Below is a small trained network, with its code and all its weights. Each question gives an input and a class and asks what happens when units are switched off, that is, made to give their printed mean instead of their output.

import numpy as np


def w(rows, s, z=0):
    codes = np.array(rows[::2]) - 128.0
    scale = np.full(codes.shape[1], s)
    scale[-1] = z or s
    return codes * scale


def f(y):
    return np.maximum(y, 0)


def log_softmax(a):
    a = a - a.max(-1, keepdims=True)
    return a - np.log(np.exp(a).sum(-1, keepdims=True))


def net(x, mask):
    res = np.array(x, float).reshape(1, 7) / 4 @ E
    y = f(res @ A[0][:, :-1].T + A[0][:, -1])
    res = res + np.where(mask, y, B[0][:, -1]) @ B[0][:, :-1]
    return log_softmax(res[-1] @ U[:, :-1].T + U[:, -1])


A, B = {}, {}
E = w([
[34,85,206,186],'x0',
[127,131,127,130],'x1',
[128,130,128,129],'x2',
[209,2,204,87],'x3',
[181,105,113,238],'x4',
[127,127,127,128],'x5',
[85,26,16,114],'x6',
],0.0069)
A[0] = w([
[26,94,176,136,100],'N0',
[210,134,104,98,74],'N1',
[112,91,84,131,90],'N2',
[60,135,119,1,93],'N3',
[189,158,103,52,115],'N4',
[117,100,101,117,99],'N5',
[66,149,81,137,125],'N6',
[122,156,126,126,71],'N7',
[106,199,131,148,115],'N8',
[90,196,88,164,86],'N9',
[173,187,160,111,77],'N10',
[126,117,86,121,154],'N11',
[131,99,144,234,137],'N12',
[151,92,140,120,89],'N13',
[148,83,188,32,115],'N14',
[94,97,85,84,104],'N15',
[143,105,67,103,113],'N16',
[157,75,168,98,76],'N17',
[223,50,178,174,126],'N18',
[209,136,92,155,124],'N19',
[73,126,144,192,137],'N20',
[181,172,152,144,138],'N21',
[148,150,101,218,107],'N22',
[138,144,131,111,79],'N23',
[114,68,82,83,101],'N24',
[65,67,104,155,119],'N25',
[91,98,184,21,118],'N26',
[95,171,72,149,65],'N27',
[129,131,135,141,238],'N28',
[106,132,78,128,121],'N29',
[108,132,141,91,254],'N30',
[238,82,116,225,91],'N31',
[160,99,124,154,145],'N32',
[82,174,190,41,112],'N33',
[132,152,144,114,111],'N34',
[177,142,92,99,105],'N35',
[49,87,193,104,120],'N36',
[173,156,193,138,108],'N37',
[140,72,156,105,90],'N38',
[163,178,196,107,102],'N39',
[61,92,211,147,101],'N40',
[119,172,207,104,95],'N41',
[170,67,137,104,92],'N42',
[81,179,89,171,80],'N43',
[144,59,88,144,129],'N44',
[156,171,92,38,137],'N45',
],0.012,0.0092)
B[0] = w([
[154,152,49,173,195],'N0',
[129,142,56,133,162],'N1',
[141,102,149,181,156],'N2',
[162,4,126,89,202],'N3',
[135,151,51,157,192],'N4',
[140,122,150,157,147],'N5',
[71,132,151,129,186],'N6',
[109,104,135,144,132],'N7',
[66,128,144,116,186],'N8',
[62,95,137,170,185],'N9',
[149,112,150,154,163],'N10',
[140,154,166,134,172],'N11',
[156,95,114,45,200],'N12',
[94,120,133,143,147],'N13',
[32,158,150,131,208],'N14',
[166,134,170,155,170],'N15',
[170,141,153,141,171],'N16',
[74,105,141,163,167],'N17',
[44,156,139,141,223],'N18',
[147,173,73,102,175],'N19',
[153,164,61,131,193],'N20',
[166,133,182,131,181],'N21',
[156,71,110,78,174],'N22',
[128,115,121,144,130],'N23',
[154,136,180,152,180],'N24',
[174,140,181,146,186],'N25',
[154,60,121,56,203],'N26',
[71,100,138,139,163],'N27',
[130,203,164,64,236],'N28',
[131,139,143,114,163],'N29',
[122,226,186,38,255],'N30',
[164,36,97,65,198],'N31',
[122,130,134,87,168],'N32',
[145,60,136,64,201],'N33',
[139,117,143,136,143],'N34',
[122,137,80,166,164],'N35',
[145,176,55,128,198],'N36',
[163,124,169,182,177],'N37',
[80,115,130,157,165],'N38',
[142,117,173,202,184],'N39',
[148,144,35,178,198],'N40',
[180,114,163,178,180],'N41',
[65,122,132,146,172],'N42',
[63,107,149,168,178],'N43',
[160,146,176,155,185],'N44',
[140,170,31,137,205],'N45',
],0.028,0.0094)
U = w([
[14,117,146,141,77],'0',
[172,172,150,86,254],'1',
[202,7,111,50,120],'2',
[192,179,16,186,88],'3',
[252,127,231,217,68],'4',
],0.0039,0.0093)

Each question gives the input, the list of numbers given to net, and the class t.
The units are the neurons (one row each of A and B). Each row of codes is followed by its name. A weight is (code - 128) times the scale printed after its matrix; where a second scale follows, it is the last column's (A, B and U).
mask holds one flag per neuron, in row order. A switched-off neuron (its flag False) gives its mean, the last column of its row in B, instead of its output. The means were averaged over made-up inputs and are rounded, as every weight is.
A unit's drop is (log p(t) with every unit on - log p(t) with that unit switched off) / (log p(t) with every unit on - log p(t) with every unit switched off).
The circuit of an input: a set's keep is (log p(t) with only the set's units on - log p(t) with every unit switched off) / (log p(t) with every unit on - log p(t) with every unit switched off). Starting from the 12 units with the biggest drops (on a tie, the unit counted first), units are removed one at a time, each time the one whose removal leaves the highest keep (on an exact tie, the one counted first), for as long as the keep stays at least 0.8.
circuit, biggest first: the units of the circuit, biggest drop first
k most important neurons: the k neurons with the biggest drops, biggest first
drop when u is switched off: that unit's drop, to one decimal
input [-8,-5,-3,5,-3,8,-7], class 3: circuit, biggest first	(N4)
input [5,0,-1,5,8,-8,-7], class 2: 2 most important neurons	(N31 N12)
input [5,5,4,-2,-6,5,-1], class 2: circuit, biggest first	(N3 N33)
input [6,7,3,-7,4,-8,1], class 0: 2 most important neurons	(N43 N9)
input [3,-1,7,0,-4,1,-1], class 2: circuit, biggest first	(N33 N26)
input [-5,2,-1,6,-8,8,-4], class 2: 2 most important neurons	(N26 N3)
input [3,5,8,3,-7,-7,3], class 2: 2 most important neurons	(N3 N26)
input [6,-2,-3,5,3,-7,-1], class 3: 2 most important neurons	(N40 N36)
input [0,1,7,7,0,1,8], class 4: 2 most important neurons	(N44 N24)
input [5,3,-8,-6,1,-7,7], class 4: circuit, biggest first	(N25 N2)
input [-3,-6,-4,6,-2,-2,-7], class 4: 4 most important neurons	(N37 N39 N41 N21)
input [4,1,-8,0,8,4,-5], class 2: 2 most important neurons	(N31 N12)
input [7,6,5,6,8,-7,-7], class 2: 2 most important neurons	(N31 N12)
input [8,4,-2,-4,7,-4,-7], class 3: circuit, biggest first	(N40)
input [-5,2,0,3,2,2,-8], class 4: 2 most important neurons	(N39 N37)
input [7,7,-1,-8,8,4,-4], class 0: 4 most important neurons	(N43 N9 N8 N3)
input [-8,5,-2,2,-6,-1,-3], class 3: 2 most important neurons	(N45 N4)
input [7,-6,-3,-3,-4,0,-8], class 4: 2 most important neurons	(N41 N39)
input [6,3,1,4,2,1,1], class 3: 2 most important neurons	(N40 N0)
input [7,2,6,-5,2,7,6], class 3: circuit, biggest first	(N0)
input [6,1,7,4,-6,-5,-3], class 2: 4 most important neurons	(N26 N33 N3 N45)
input [0,-3,0,6,8,8,-2], class 2: drop when N41 is switched off	0.0
input [8,4,8,1,-1,8,-3], class 3: drop when N40 is switched off	0.1
input [-6,3,-5,-6,7,-2,8], class 4: drop when N44 is switched off	0.2
input [-4,0,-7,0,7,-6,8], class 4: drop when N31 is switched off	-0.1
